In the rows, 128 means zero.
Each row is followed by its class.
[121 119 209  83 155  75 150 134 184 164  98  65 117  70  60  46 106 165
 145 183 141 184 126 109 179  94 172  54 244 140 160 193 146 106 154 168
 202  97 137 119 167 114 114   4 130  35 165 183 114 145 176 122  80 168
 143 139 153  96 115 150 102  70  79 118 133 172 130  80 105  96 138 104
 138 122 138 139 163 110 136 148  83 138 152 127 111 108]  fitin
[116 145  69 130 122 138 132 116 143  95 113 130 156 138 134 127 160 107
  98 121 154 209 111 107 112  96 119  76 146  80 113 154 117 150 177 150
 152 102 121  42 143 161 153 126 124 118 149 101 155 100 126 170 103 107
 136 128 115 126  87 100 158 149 145 104 150 117 156 120 140 104 131 139
 123  95 121 125 139 199 119 133 158 142  96 125 141 123]  fitin
[112 197  79 166 132 132 118 137 118 116 120 145 151 152 149 155 177  70
 117  98 191 216 117 118  90  94 111  93 134  99 100 156 107 177 173 158
 100  99 115  99 128 140 187 175 112  92 159  86 132  65 146 167 128  79
 141 123  95 141 103  93  96 182 163  90 148  97 174 122 172 151 147 151
 134  83 106 146 126 177 152 124 157 160 105 140 141 186]  fitin
[145  88 159  72 153 111 138 123 146 122 138  99 138  93  93 112 125 170
 151 142 129 167 127  99 148  70 170  79 165  90 139 169 148  93 130 170
 160 130 121  54 143 121  97  42 110 152 161 156 157 210 142  77  11 127
 166 131 172 112 100 111 138  61  92 154 203 163 104  96 117  93 129 100
 135 127 125 101 141 134 134 168 133 123 124  92 111  93]  vagor
[150 108  98  80 134 113 134 125 161 108 118 120 147 114 121 104 160 139
 147 144 107 160 131 110 127  87 146 118 121 120 123 156 145  95 137 109
 152 163 127  48 127 142 108  75 105 125 157 112 168 147 141 116  94 104
 128 115 145 106 105 114 158  96  96 130 165 135  82 106 133  98 122 114
 138 132 125 119 127 137 122 127 172 131 128  98 128 152]  vagor
[139 139 163 144 140 117 126  89 118 129 104 102 132  79  98  76 126 132
 129 141 135 163 127 124 167 109 153  95 203 134 146 155 141 132 141 150
 158  97 133  88 158 114 125  84 107  82 143 142 131 131 143 131 112 121
 132 116 112 118 129 115 124 106 111 122 144 146 145 110 110 158 134 113
 132 119 145 152 143 119 151 128 128 134 125 132 117 131]  fitin
[127 116 112  87 150 128 129 129 140 107 117 126 159 141 110 107 141 136
 127 118 148 177 120 108 134  76 159  72 114 123 121 150 160 123 153 139
 137 157 128  77 115 133 116 112  51 117 157 118 162 120 158 158  94 114
 134 134 143 117 104 109 136 115 115 116 140 113 145 131 146  99 139 116
 137  98 133 131 126 158 128 153 146 154 123 112  98 149]  vagor
[112 144 111 125 157 134 130 131 131 116 109 113 151 137 102 110 162 101
 103 127 180 212 119 118 122  78 119  53 158 114 122 164 130 158 170 161
 144 109 119  91 139 128 157 119  98  82 198 120 178 115 180 171  99 110
 180 115  94 121  92 105  95 136 147 108 157 117 174 129 127 132 140 150
 122 107 103 143 138 171 131 161 141 106 120 126 131 138]  fitin
[116 151 124 148 139 155 137 123 106 115 122 107 167 131 102 120 140 109
 115 128 175 193 186 134 114  93 122  79 179 119 118 156 142 139 166 160
 156 103 117  82 137 144 152  99 111  87 160 122 132 105 133 147 152 136
 140 128  86 143 106 110  95 146 144 105 152 125 178 113 121 133 138 126
 130  97 131 133 129 163 138 145 130 118 117 128 127 138]  fitin
[138 112 117  83 137 133 136 106 138 100 157 111 179 141 110 117 166 115
 155 109 130 176 116  96 115  54 145  57 138 111 120 177 155 127 147 170
 142 171 118   8 142 149 112  96  94 123 176 118 195 121 128 179  74  92
 139 114 157 112  76 113 155  98 138 135 174 140 125 119 134 105 139 105
 147  87 125 131 129 170 136 151 147 148  83  98 121 136]  vagor
[127 146 133 150 149 125 141 132 155 131 118 119 156 138 115 117 114 112
 124 143 171 196 125 114 122  93 138  64 161 101 126 154 126 137 168 166
 150 104 130  97 140 188 121 109  91  86 167 134 149 115 155 156  98 109
 141 129 130 117 107 122 115 148 121  88 138 143 165 102 142 141 146 120
 121  95 138 125 146 142 144 136 136 130 140 139 134 121]  fitin
[125  90 132 117 116  97 131 141 119 108 115 139 166 124 104 118 147 140
 179 111 148 142 109 107 121  64 164  78 104 134 141 142 147 112 133 127
 129 153 125  75 152 126 102 109  72 104 160 120 137 117 158 150 104 157
 138 118 158 119  80 128 148 103 185 157 161 207 129 107 149 101 140 108
 155 113 126 140 125 136 126 168 170 138 140 117 107 107]  vagor
